Below is a small trained network, with its code and all its weights. Each question gives an input and a target symbol and asks what happens when units are switched off, that is, made to give their printed mean instead of their output.

import numpy as np


def w(rows, s, z=0):
    codes = np.array(rows[::2]) - 128.0
    scale = np.full(codes.shape[1], s)
    scale[-1] = z or s
    return codes * scale


def norm(h):
    return h / np.sqrt((h * h).mean(-1, keepdims=True) + 1e-5)


def f(y):
    return np.maximum(y, 0)


def softmax(a):
    e = np.exp(a - a.max(-1, keepdims=True))
    return e / e.sum(-1, keepdims=True)


def log_softmax(a):
    a = a - a.max(-1, keepdims=True)
    return a - np.log(np.exp(a).sum(-1, keepdims=True))


def net(x, mask):
    ids = ['αγξπψω'.index(c) for c in x.split()]
    T = len(ids)
    res = E[ids] + P[:T]
    u = 0
    for l in range(2):
        r = norm(res)
        for j in range(2):
            rows = slice(4 * j, 4 * j + 4)
            q, k, v = (r @ M[l][rows].T for M in (Q, K, V))
            z = softmax(np.where(np.tri(T) > 0, q @ k.T / 4**0.5, -1e9)) @ v
            o = O[l][rows]
            res = res + np.where(mask[u + j], z, o[:, -1]) @ o[:, :-1]
        u += 2
        y = f(norm(res) @ A[l][:, :-1].T + A[l][:, -1])
        res = res + np.where(mask[u : u + 4], y, B[l][:, -1]) @ B[l][:, :-1]
        u += 4
    return log_softmax(norm(res)[-1] @ U[:, :-1].T + U[:, -1])


Q, K, V, O, A, B = {}, {}, {}, {}, {}, {}
E = w([
[52,57,95,146,129,26,75,152,57,132],'α',
[104,128,206,126,195,144,179,171,175,183],'γ',
[96,208,161,132,51,176,169,133,6,83],'ξ',
[111,40,141,148,105,96,226,103,179,135],'π',
[139,214,56,52,147,86,197,100,143,158],'ψ',
[88,96,101,132,100,172,166,99,142,192],'ω',
],0.018)
P = w([
[121,111,97,160,176,92,164,106,21,138],'0',
[43,91,156,97,179,101,158,30,108,72],'1',
[32,102,195,68,127,75,162,82,92,194],'2',
[237,156,87,231,101,143,104,125,107,126],'3',
[109,144,49,130,85,110,110,230,169,141],'4',
[176,116,203,135,139,71,142,91,23,253],'5',
[164,42,101,56,189,163,108,129,161,49],'6',
[71,154,136,104,56,56,102,126,138,176],'7',
[244,109,123,186,173,151,99,146,133,88],'8',
],0.011)
Q[0] = w([
[190,131,102,40,177,114,171,91,127,160],'0.h0',
[60,180,124,78,76,73,140,108,163,140],'0.h0',
[116,173,183,123,115,141,182,59,57,123],'0.h0',
[31,66,156,75,145,85,81,133,93,161],'0.h0',
[116,60,161,127,169,77,87,90,75,165],'0.h1',
[114,230,138,94,62,94,166,119,121,154],'0.h1',
[185,158,128,107,162,136,195,72,86,143],'0.h1',
[198,143,139,253,149,135,98,89,152,119],'0.h1',
],0.034)
K[0] = w([
[180,165,43,162,194,88,143,172,196,139],'0.h0',
[158,178,192,108,123,88,210,77,57,205],'0.h0',
[180,154,144,224,147,210,172,100,77,61],'0.h0',
[140,135,149,248,69,53,152,145,69,225],'0.h0',
[158,72,87,191,162,101,78,185,84,111],'0.h1',
[184,172,211,133,108,70,133,1,91,175],'0.h1',
[227,209,53,192,127,164,142,105,122,126],'0.h1',
[111,60,117,99,215,199,80,71,160,2],'0.h1',
],0.028)
V[0] = w([
[140,154,135,113,108,178,188,140,144,138],'0.h0',
[218,119,141,111,38,3,218,161,127,65],'0.h0',
[116,42,100,201,82,170,233,128,177,158],'0.h0',
[126,134,146,165,155,141,120,141,149,116],'0.h0',
[167,142,219,112,154,124,152,147,160,132],'0.h1',
[142,49,158,204,104,65,115,108,143,81],'0.h1',
[180,147,177,133,76,182,124,144,61,48],'0.h1',
[126,135,178,170,205,27,66,141,183,110],'0.h1',
],0.013)
O[0] = w([
[227,131,181,106,94,81,76,96,151,56,128],'0.h0',
[58,134,149,178,176,118,131,80,156,31,232],'0.h0',
[143,131,138,104,135,46,121,214,91,218,128],'0.h0',
[123,97,127,63,144,142,96,79,99,153,50],'0.h0',
[186,88,166,90,171,123,115,120,103,102,39],'0.h1',
[1,130,79,106,179,179,150,171,127,133,67],'0.h1',
[135,129,111,62,163,124,141,97,126,93,2],'0.h1',
[110,49,74,124,203,187,149,112,95,90,70],'0.h1',
],0.0088,0.0083)
A[0] = w([
[124,202,137,76,66,212,117,162,6,27,81],'0.n0',
[202,41,127,57,181,178,156,98,126,171,5],'0.n1',
[126,143,114,103,133,208,192,80,205,164,60],'0.n2',
[176,232,33,75,161,86,169,75,185,123,93],'0.n3',
],0.025,0.0025)
B[0] = w([
[148,113,176,254,79,147,138,95,132,108,175],'0.n0',
[104,67,155,49,124,181,102,141,140,123,152],'0.n1',
[108,133,138,148,130,135,184,127,174,163,151],'0.n2',
[183,125,98,47,170,96,160,110,130,98,250],'0.n3',
],0.021,0.019)
Q[1] = w([
[56,130,68,126,188,204,147,181,123,33],'1.h0',
[146,157,155,2,176,99,136,83,101,166],'1.h0',
[115,72,171,167,147,182,208,130,200,125],'1.h0',
[142,111,161,44,145,149,102,107,161,124],'1.h0',
[209,67,182,150,156,137,125,118,170,175],'1.h1',
[201,124,135,127,40,88,99,75,123,120],'1.h1',
[47,89,114,78,148,206,115,153,35,147],'1.h1',
[30,111,95,94,212,116,149,142,163,197],'1.h1',
],0.027)
K[1] = w([
[82,88,64,176,94,82,130,101,155,68],'1.h0',
[44,103,190,120,122,254,70,120,107,144],'1.h0',
[142,126,83,106,45,129,150,89,66,83],'1.h0',
[102,112,135,115,115,164,103,78,130,127],'1.h0',
[199,170,93,106,159,73,162,164,122,153],'1.h1',
[183,178,194,98,132,93,206,105,182,142],'1.h1',
[84,147,143,177,153,227,130,173,89,154],'1.h1',
[61,91,115,162,148,106,102,174,127,167],'1.h1',
],0.029)
V[1] = w([
[158,131,149,153,162,136,77,129,96,156],'1.h0',
[139,217,163,90,111,159,67,101,159,161],'1.h0',
[161,67,65,152,141,110,99,154,119,65],'1.h0',
[170,97,115,62,17,203,30,162,177,167],'1.h0',
[143,116,173,186,212,135,154,59,254,206],'1.h1',
[141,137,92,111,132,71,133,147,147,135],'1.h1',
[100,79,121,63,52,123,133,129,93,103],'1.h1',
[122,13,158,191,53,34,113,36,66,99],'1.h1',
],0.007)
O[1] = w([
[134,145,169,111,112,113,132,120,109,140,73],'1.h0',
[162,100,97,84,134,119,116,114,112,162,48],'1.h0',
[86,162,123,182,144,148,115,95,187,122,140],'1.h0',
[248,87,88,104,165,84,127,183,212,26,2],'1.h0',
[167,188,176,111,161,173,122,160,3,143,124],'1.h1',
[145,149,130,105,116,110,158,159,150,119,235],'1.h1',
[137,90,125,130,173,115,154,156,160,97,144],'1.h1',
[68,136,117,116,132,168,134,169,180,145,131],'1.h1',
],0.0055,0.0043)
A[1] = w([
[34,113,57,168,185,45,9,176,35,58,43],'1.n0',
[138,131,93,94,158,133,102,127,142,128,134],'1.n1',
[158,140,206,186,86,165,126,83,133,71,206],'1.n2',
[191,211,51,3,206,62,142,74,180,80,3],'1.n3',
],0.043,0.0011)
B[1] = w([
[89,78,3,168,195,110,71,181,79,90,180],'1.n0',
[120,123,152,125,110,143,126,126,128,103,147],'1.n1',
[146,130,158,196,95,136,126,85,99,90,174],'1.n2',
[159,82,96,120,188,87,50,32,232,146,255],'1.n3',
],0.028,0.07)
U = w([
[147,95,122,33,112,193,146,177,145,87,98],'α',
[191,185,58,88,186,116,122,83,234,134,90],'γ',
[120,150,29,131,192,112,117,215,99,71,68],'ξ',
[115,181,67,131,174,198,255,148,207,157,59],'π',
[180,162,129,177,112,159,171,134,143,41,254],'ψ',
[177,175,85,104,88,81,150,209,156,182,96],'ω',
],0.0059,0.00073)

Each question gives the input, a string of symbols that net reads in full, and the target symbol t.
The units are the heads (4 rows each of Q, K, V and O) and the neurons (one row each of A and B). Each row of codes is followed by its name. A weight is (code - 128) times the scale printed after its matrix; where a second scale follows, it is the last column's (O, A, B and U).
mask holds one flag per unit, layer by layer, with each layer's heads first. A switched-off unit (its flag False) gives its mean, the last column of its rows in O or B, instead of its output. The means were averaged over made-up inputs and are rounded, as every weight is.
A unit's drop is (log p(t) with every unit on - log p(t) with that unit switched off) / (log p(t) with every unit on - log p(t) with every unit switched off).
The circuit of an input: a set's keep is (log p(t) with only the set's units on - log p(t) with every unit switched off) / (log p(t) with every unit on - log p(t) with every unit switched off). Starting from all 12 units, units are removed one at a time, each time the one whose removal leaves the highest keep (on an exact tie, the one counted first), for as long as the keep stays at least 0.8.
units of the circuit, in order: the units of the circuit, biggest drop first
most important unit: the unit with the biggest drop
top k neurons: the k neurons with the biggest drops, biggest first
top k neurons in layer l: the k neurons of layer l with the biggest drops, biggest first
which heads matter: for each layer, one digit per head in row order, 1 if its drop is at least 0.15 and else 0, layers parted by /
drop when u is switched off: that unit's drop, to one decimal
input ω γ ω α ω γ ω, target ω: which heads matter : 11 / 00
input γ γ ω, target α: most important unit : 1.n3
input ψ ψ γ γ π π, target α: which heads matter : 00 / 00
input ψ π ω ψ π ω, target ψ: units of the circuit, in order : 0.n3, 1.n3, 1.n0
input α ξ γ ψ π α π π, target π: top 2 neurons in layer 0 : 0.n2, 0.n3
input ξ π ω α ψ α π π π, target ξ: units of the circuit, in order : 0.h0, 0.n3, 1.n3
input ψ ω γ ω π γ, target ω: top 3 neurons : 0.n3, 1.n3, 1.n0
input α π π π π ω ω ψ π, target ω: top 3 neurons : 1.n3, 0.n3, 1.n0
input α γ ψ γ, target α: units of the circuit, in order : 1.n3, 0.h1, 0.n1, 0.h0
input ξ α α ω, target π: top 4 neurons : 1.n3, 1.n0, 0.n2, 1.n2
input γ ψ ψ α α α π, target π: top 2 neurons : 1.n3, 0.n2
input α ω ψ ψ γ, target ψ: units of the circuit, in order : 0.n3, 1.n3, 1.n0
input α γ γ α ξ ω, target π: top 4 neurons : 1.n3, 0.n2, 1.n0, 1.n2
input γ ψ ω π π, target ω: top 4 neurons : 0.n3, 1.n3, 1.n0, 1.n2
input ξ π γ ψ γ, target α: most important unit : 0.h1
input π π ψ γ α π, target α: which heads matter : 10 / 00
input ψ ψ ξ π ω ω π γ, target ω: top 2 neurons in layer 0 : 0.n3, 0.n0
input ψ α γ π ω, target α: top 2 neurons : 1.n3, 0.n3
input γ α α ξ γ π γ ω, target ξ: top 2 neurons : 0.n3, 1.n3
input ξ ω α ξ, target ψ: top neuron : 0.n0
input π π ξ ψ ψ α ω π α, target ξ: top 2 neurons in layer 1 : 1.n3, 1.n0
input π γ ω, target ξ: drop when 1.n3 is switched off : 0.3
input ψ α ω ψ α π ψ ψ ω, target ψ: drop when 0.n3 is switched off : 0.8
input π ψ ψ π ξ, target ψ: drop when 1.n3 is switched off : 0.2
